Below are the code and all the weights of a small trained network. Each question names an input and a class and asks about switching units off, where a switched-off unit gives its printed mean instead of its output.

import numpy as np


def w(rows, s, z=0):
    codes = np.array(rows[::2]) - 128.0
    scale = np.full(codes.shape[1], s)
    scale[-1] = z or s
    return codes * scale


def f(y):
    return y / 2 * (1 + np.tanh(0.7978845608 * (y + 0.044715 * y**3)))


def log_softmax(a):
    a = a - a.max(-1, keepdims=True)
    return a - np.log(np.exp(a).sum(-1, keepdims=True))


def net(x, mask):
    res = np.array(x, float).reshape(1, 6) / 4 @ E
    y = f(res @ A[0][:, :-1].T + A[0][:, -1])
    res = res + np.where(mask, y, B[0][:, -1]) @ B[0][:, :-1]
    return log_softmax(res[-1] @ U[:, :-1].T + U[:, -1])


A, B = {}, {}
E = w([
[108,170,147,149,156,128,134,170,130,77,196,63],'x0',
[2,182,182,104,74,132,129,100,141,163,183,98],'x1',
[120,174,129,179,164,128,121,75,130,145,82,191],'x2',
[150,66,136,101,45,130,132,136,132,131,167,107],'x3',
[147,122,128,117,123,125,133,65,124,108,125,154],'x4',
[116,171,148,55,158,129,129,140,131,52,156,120],'x5',
],0.0052)
A[0] = w([
[130,129,130,131,121,128,128,128,127,123,130,133,131],'N1',
[129,129,129,129,124,128,128,128,128,126,129,130,128],'N2',
[158,27,122,143,96,126,129,143,129,175,114,123,225],'N3',
[143,170,121,160,199,129,126,145,129,152,69,168,230],'N4',
[122,129,132,112,137,132,126,143,131,116,140,113,239],'N5',
[132,127,130,130,125,129,129,127,129,124,128,133,136],'N6',
[133,118,130,133,124,128,128,127,129,127,129,131,154],'N7',
[62,208,140,173,146,127,129,94,130,184,116,135,247],'N8',
[125,130,127,128,135,128,129,130,128,134,125,125,138],'N9',
[168,105,121,123,150,129,127,84,127,110,98,166,196],'N10',
[123,134,127,131,139,127,129,135,128,137,121,126,158],'N11',
[122,132,138,61,52,130,127,158,130,83,164,133,205],'N12',
[130,131,130,131,118,127,128,129,127,122,131,134,135],'N13',
[157,26,122,142,98,125,128,142,129,177,113,121,226],'N14',
[58,166,146,117,65,129,129,68,130,149,173,107,202],'N15',
[146,145,127,133,182,130,125,193,129,53,168,73,210],'N16',
[137,132,130,126,167,125,129,165,129,90,146,95,230],'N17',
[130,131,129,129,125,129,127,133,128,120,130,130,152],'N18',
[82,109,124,6,133,131,124,149,127,142,141,81,181],'N19',
[173,82,119,103,180,130,125,59,130,122,86,160,194],'N20',
[134,137,135,139,99,127,129,131,125,110,135,147,163],'N21',
[156,76,127,151,87,129,130,142,128,139,124,143,244],'N22',
[146,114,122,117,155,128,128,100,130,124,110,141,195],'N23',
[127,128,127,126,128,128,127,128,128,128,129,127,131],'N24',
[130,133,132,134,112,128,129,125,127,121,133,137,134],'N25',
[157,124,131,149,108,131,129,116,128,104,124,163,208],'N26',
[124,130,127,128,139,128,129,132,129,136,122,125,149],'N27',
],0.013,0.0011)
B[0] = w([
[135,128,131,128,126,128,125,128,131,129,133,130,129],'N1',
[131,128,129,128,128,128,127,127,129,129,131,129,128],'N2',
[162,39,71,84,72,150,107,157,110,150,97,98,220],'N3',
[113,143,156,147,201,126,103,153,141,145,6,184,217],'N4',
[127,116,141,131,139,121,167,136,128,124,142,124,155],'N5',
[135,130,130,135,125,129,124,128,130,131,128,126,129],'N6',
[139,125,125,114,123,127,122,127,125,117,124,130,132],'N7',
[29,197,60,88,160,147,52,97,134,179,134,140,225],'N8',
[122,128,124,118,135,128,130,125,126,123,121,131,129],'N9',
[170,154,129,175,85,116,144,91,121,104,88,135,190],'N10',
[118,126,124,116,144,130,131,123,126,125,117,132,132],'N11',
[120,89,240,126,123,123,133,184,165,146,147,164,216],'N12',
[135,127,132,132,126,128,124,128,132,131,136,129,129],'N13',
[158,39,69,81,72,149,109,159,109,147,94,96,220],'N14',
[78,163,129,99,44,127,127,51,131,119,229,112,240],'N15',
[169,138,83,137,229,122,206,178,100,81,187,65,254],'N16',
[144,132,108,140,183,128,171,149,111,114,159,95,193],'N17',
[134,123,131,132,136,125,137,125,126,136,135,130,131],'N18',
[22,101,203,136,62,109,199,177,129,113,82,131,213],'N19',
[158,168,108,189,65,111,162,87,101,85,58,123,212],'N20',
[151,128,139,137,125,129,115,126,141,136,150,132,133],'N21',
[184,76,111,99,97,139,102,132,131,138,125,124,183],'N22',
[133,144,125,176,105,123,133,120,121,127,101,115,155],'N23',
[125,127,128,131,127,128,129,129,128,129,129,127,128],'N24',
[140,133,131,131,122,128,119,129,136,130,142,131,129],'N25',
[179,130,146,144,112,125,120,106,137,126,127,138,154],'N26',
[118,128,124,119,138,129,130,126,125,124,117,129,131],'N27',
],0.022,0.006)
U = w([
[85,106,253,121,95,89,170,160,174,113,153,146,133],'0',
[180,32,68,69,72,185,90,155,105,173,111,81,135],'1',
[175,168,119,225,102,82,140,48,102,77,78,169,169],'2',
[83,183,98,90,100,147,87,26,145,163,207,117,89],'3',
[86,164,119,132,216,145,72,145,153,191,82,201,112],'4',
[171,135,111,147,226,115,180,176,100,78,189,56,186],'5',
[208,98,191,130,107,129,93,94,186,135,182,167,2],'6',
],0.0052,0.00096)

Each question gives the input, the list of numbers given to net, and the class t.
The units are the neurons (one row each of A and B). Each row of codes is followed by its name. A weight is (code - 128) times the scale printed after its matrix; where a second scale follows, it is the last column's (A, B and U).
mask holds one flag per neuron, in row order. A switched-off neuron (its flag False) gives its mean, the last column of its row in B, instead of its output. The means were averaged over made-up inputs and are rounded, as every weight is.
A unit's drop is (log p(t) with every unit on - log p(t) with that unit switched off) / (log p(t) with every unit on - log p(t) with every unit switched off).
The circuit of an input: a set's keep is (log p(t) with only the set's units on - log p(t) with every unit switched off) / (log p(t) with every unit on - log p(t) with every unit switched off). Starting from the 12 units with the biggest drops (on a tie, the unit counted first), units are removed one at a time, each time the one whose removal leaves the highest keep (on an exact tie, the one counted first), for as long as the keep stays at least 0.8.
circuit, biggest first: the units of the circuit, biggest drop first
top k neurons: the k neurons with the biggest drops, biggest first
drop when u is switched off: that unit's drop, to one decimal
input [7,-4,-8,0,8,2], class 5: circuit, biggest first => [N16]
input [4,-3,-2,6,6,2], class 5: circuit, biggest first => [N16; N15]
input [2,-7,5,-7,-4,-7], class 4: top 2 neurons => [N4; N8]
input [0,-3,5,-7,-2,3], class 4: top 3 neurons => [N4; N8; N15]
input [1,-1,6,-1,-1,6], class 4: circuit, biggest first => [N4; N15]
input [1,-7,-5,6,7,7], class 5: top 2 neurons => [N16; N17]
input [4,6,-6,-4,-7,-4], class 3: top 3 neurons => [N15; N8; N4]
input [-8,8,-7,6,5,-2], class 0: top 3 neurons => [N19; N12; N15]
input [-6,8,1,-3,4,6], class 3: top 2 neurons => [N8; N15]
input [4,-4,-8,8,8,8], class 0: top 2 neurons => [N12; N19]
input [-3,6,6,-8,5,5], class 3: top 3 neurons => [N15; N8; N12]
input [-5,6,-6,0,1,-3], class 0: top 4 neurons => [N19; N12; N15; N8]
input [3,5,-1,-3,-3,3], class 3: top 3 neurons => [N8; N15; N4]
input [5,6,-5,-6,7,6], class 0: circuit, biggest first => [N19]
input [0,-4,0,-6,-2,1], class 2: top 2 neurons => [N8; N20]
input [-8,0,-4,-2,7,0], class 2: top 2 neurons => [N20; N10]
input [0,-6,-2,-4,-8,-2], class 5: top 3 neurons => [N16; N8; N17]
input [-6,6,1,-7,3,-6], class 3: drop when N15 is switched off => 0.7
input [-1,-5,6,-4,-2,6], class 2: drop when N20 is switched off => 0.3
input [-3,1,2,-6,5,-7], class 4: circuit, biggest first => [N4]
input [-1,8,0,3,-5,2], class 0: drop when N12 is switched off => 1.9
